Here is a tiny trained network, its code and every weight. The questions are about switching its units off for an input and a class, where a switched-off unit gives its printed mean instead of its output.

import numpy as np


def w(rows, s, z=0):
    codes = np.array(rows[::2]) - 128.0
    scale = np.full(codes.shape[1], s)
    scale[-1] = z or s
    return codes * scale


def norm(h):
    return h / np.sqrt((h * h).mean(-1, keepdims=True) + 1e-5)


def f(y):
    return y / 2 * (1 + np.tanh(0.7978845608 * (y + 0.044715 * y**3)))


def log_softmax(a):
    a = a - a.max(-1, keepdims=True)
    return a - np.log(np.exp(a).sum(-1, keepdims=True))


def net(x, mask):
    res = np.array(x, float).reshape(1, 8) / 4 @ E
    u = 0
    for l in range(2):
        y = f(norm(res) @ A[l][:, :-1].T + A[l][:, -1])
        res = res + np.where(mask[u : u + 13], y, B[l][:, -1]) @ B[l][:, :-1]
        u += 13
    return log_softmax(norm(res)[-1] @ U[:, :-1].T + U[:, -1])


A, B = {}, {}
E = w([
[171,199,138,131,204,162],'x0',
[8,91,64,98,159,146],'x1',
[200,158,120,209,85,61],'x2',
[49,100,125,215,102,73],'x3',
[89,149,97,147,95,93],'x4',
[109,90,205,255,176,102],'x5',
[215,162,153,176,74,83],'x6',
[132,124,210,137,142,143],'x7',
],0.0059)
A[0] = w([
[137,92,246,134,139,134,8],'0.n0',
[32,66,96,36,223,146,76],'0.n1',
[53,40,106,158,131,184,76],'0.n2',
[19,60,76,136,175,246,50],'0.n3',
[231,154,146,54,205,179,61],'0.n4',
[176,178,161,105,117,157,117],'0.n5',
[134,149,2,135,58,55,76],'0.n6',
[103,30,138,24,111,156,102],'0.n7',
[175,111,115,172,161,104,5],'0.n8',
[154,161,90,180,218,182,109],'0.n9',
[132,122,117,126,133,116,109],'0.n10',
[192,170,91,82,196,116,2],'0.n11',
[157,82,191,217,118,41,42],'0.n12',
],0.0074,0.0021)
B[0] = w([
[109,147,75,129,149,98,163],'0.n0',
[63,61,216,124,98,99,254],'0.n1',
[109,159,136,64,164,127,188],'0.n2',
[57,43,199,96,173,108,243],'0.n3',
[198,182,190,88,132,161,216],'0.n4',
[150,128,130,99,134,202,166],'0.n5',
[76,219,2,66,83,53,217],'0.n6',
[126,137,152,134,197,95,198],'0.n7',
[96,97,145,142,134,126,135],'0.n8',
[112,136,97,114,44,153,176],'0.n9',
[143,106,125,116,96,141,125],'0.n10',
[141,161,188,123,118,123,156],'0.n11',
[156,77,144,210,79,76,228],'0.n12',
],0.0069,0.0048)
A[1] = w([
[128,155,2,102,115,107,4],'1.n0',
[189,173,102,169,49,130,173],'1.n1',
[31,44,112,111,187,189,98],'1.n2',
[189,183,172,104,171,205,80],'1.n3',
[54,75,156,109,151,142,77],'1.n4',
[137,61,185,96,45,107,133],'1.n5',
[145,137,136,237,131,85,55],'1.n6',
[82,95,122,138,190,175,69],'1.n7',
[118,51,131,215,73,98,91],'1.n8',
[112,152,120,73,103,124,143],'1.n9',
[118,170,146,146,139,27,151],'1.n10',
[133,98,151,69,82,33,151],'1.n11',
[205,170,124,112,165,225,121],'1.n12',
],0.01,0.0032)
B[1] = w([
[100,204,63,171,69,79,185],'1.n0',
[51,81,146,113,179,98,250],'1.n1',
[57,87,154,41,229,25,254],'1.n2',
[207,197,130,74,68,198,204],'1.n3',
[56,31,98,65,171,117,226],'1.n4',
[104,90,105,148,152,133,193],'1.n5',
[164,48,167,223,133,183,210],'1.n6',
[80,183,90,133,192,75,163],'1.n7',
[239,88,164,156,145,255,222],'1.n8',
[144,155,136,200,125,91,172],'1.n9',
[162,101,114,144,134,133,202],'1.n10',
[132,173,137,185,139,174,219],'1.n11',
[109,169,162,41,141,185,198],'1.n12',
],0.0087,0.0059)
U = w([
[22,23,162,42,229,52,254],'0',
[91,183,29,153,71,11,4],'1',
[190,188,194,19,120,184,83],'2',
[187,13,171,225,135,139,171],'3',
],0.012,0.0016)

Each question gives the input, the list of numbers given to net, and the class t.
The units are the neurons (one row each of A and B). Each row of codes is followed by its name. A weight is (code - 128) times the scale printed after its matrix; where a second scale follows, it is the last column's (A, B and U).
mask holds one flag per neuron, layer by layer. A switched-off neuron (its flag False) gives its mean, the last column of its row in B, instead of its output. The means were averaged over made-up inputs and are rounded, as every weight is.
A unit's drop is (log p(t) with every unit on - log p(t) with that unit switched off) / (log p(t) with every unit on - log p(t) with every unit switched off).
The circuit of an input: a set's keep is (log p(t) with only the set's units on - log p(t) with every unit switched off) / (log p(t) with every unit on - log p(t) with every unit switched off). Starting from the 12 units with the biggest drops (on a tie, the unit counted first), units are removed one at a time, each time the one whose removal leaves the highest keep (on an exact tie, the one counted first), for as long as the keep stays at least 0.8.
circuit, biggest first: the units of the circuit, biggest drop first
k most important neurons: the k neurons with the biggest drops, biggest first
top k neurons in layer l: the k neurons of layer l with the biggest drops, biggest first
drop when u is switched off: that unit's drop, to one decimal
input [-4,0,1,-8,-3,4,-4,6], class 2: circuit, biggest first : 0.n4, 1.n3
input [-8,-8,6,0,-3,-7,-2,7], class 3: circuit, biggest first : 1.n2, 1.n5
input [-8,0,5,-2,0,5,-3,-7], class 3: circuit, biggest first : 1.n8
input [-3,1,1,-5,-5,2,-2,1], class 2: 3 most important neurons : 0.n4, 1.n3, 1.n1
input [4,6,-7,-7,6,-6,8,-8], class 1: top 2 neurons in layer 0 : 0.n6, 0.n2
input [-4,7,7,-4,2,5,8,-7], class 1: top 2 neurons in layer 0 : 0.n6, 0.n1
input [-5,-1,6,-3,2,-4,2,8], class 3: 2 most important neurons : 1.n2, 1.n4
input [-4,-3,-4,-7,-5,8,5,6], class 2: top 2 neurons in layer 1 : 1.n3, 1.n12
input [-4,-3,-2,7,3,-5,7,2], class 1: 2 most important neurons : 0.n6, 0.n1
input [-1,3,2,3,0,2,8,-6], class 3: 4 most important neurons : 0.n12, 1.n8, 1.n6, 0.n2
input [7,-5,-7,7,2,-5,7,-4], class 2: 3 most important neurons : 0.n5, 0.n12, 1.n12
input [-6,3,1,-3,-2,-4,8,6], class 1: top 3 neurons in layer 1 : 1.n8, 1.n2, 1.n4
input [-6,-7,-6,-3,-1,3,-1,7], class 2: top 2 neurons in layer 0 : 0.n3, 0.n1
input [7,-3,6,-5,1,5,3,-6], class 2: top 2 neurons in layer 1 : 1.n12, 1.n3
input [0,7,8,-2,3,4,1,-5], class 1: top neuron in layer 0 : 0.n6
input [0,6,1,-6,4,6,3,4], class 3: drop when 0.n12 is switched off : 0.4
input [7,-4,2,-1,1,-1,-3,-3], class 2: drop when 1.n2 is switched off : 0.0
input [1,1,8,-6,5,-5,-7,-1], class 1: drop when 0.n6 is switched off : 0.2
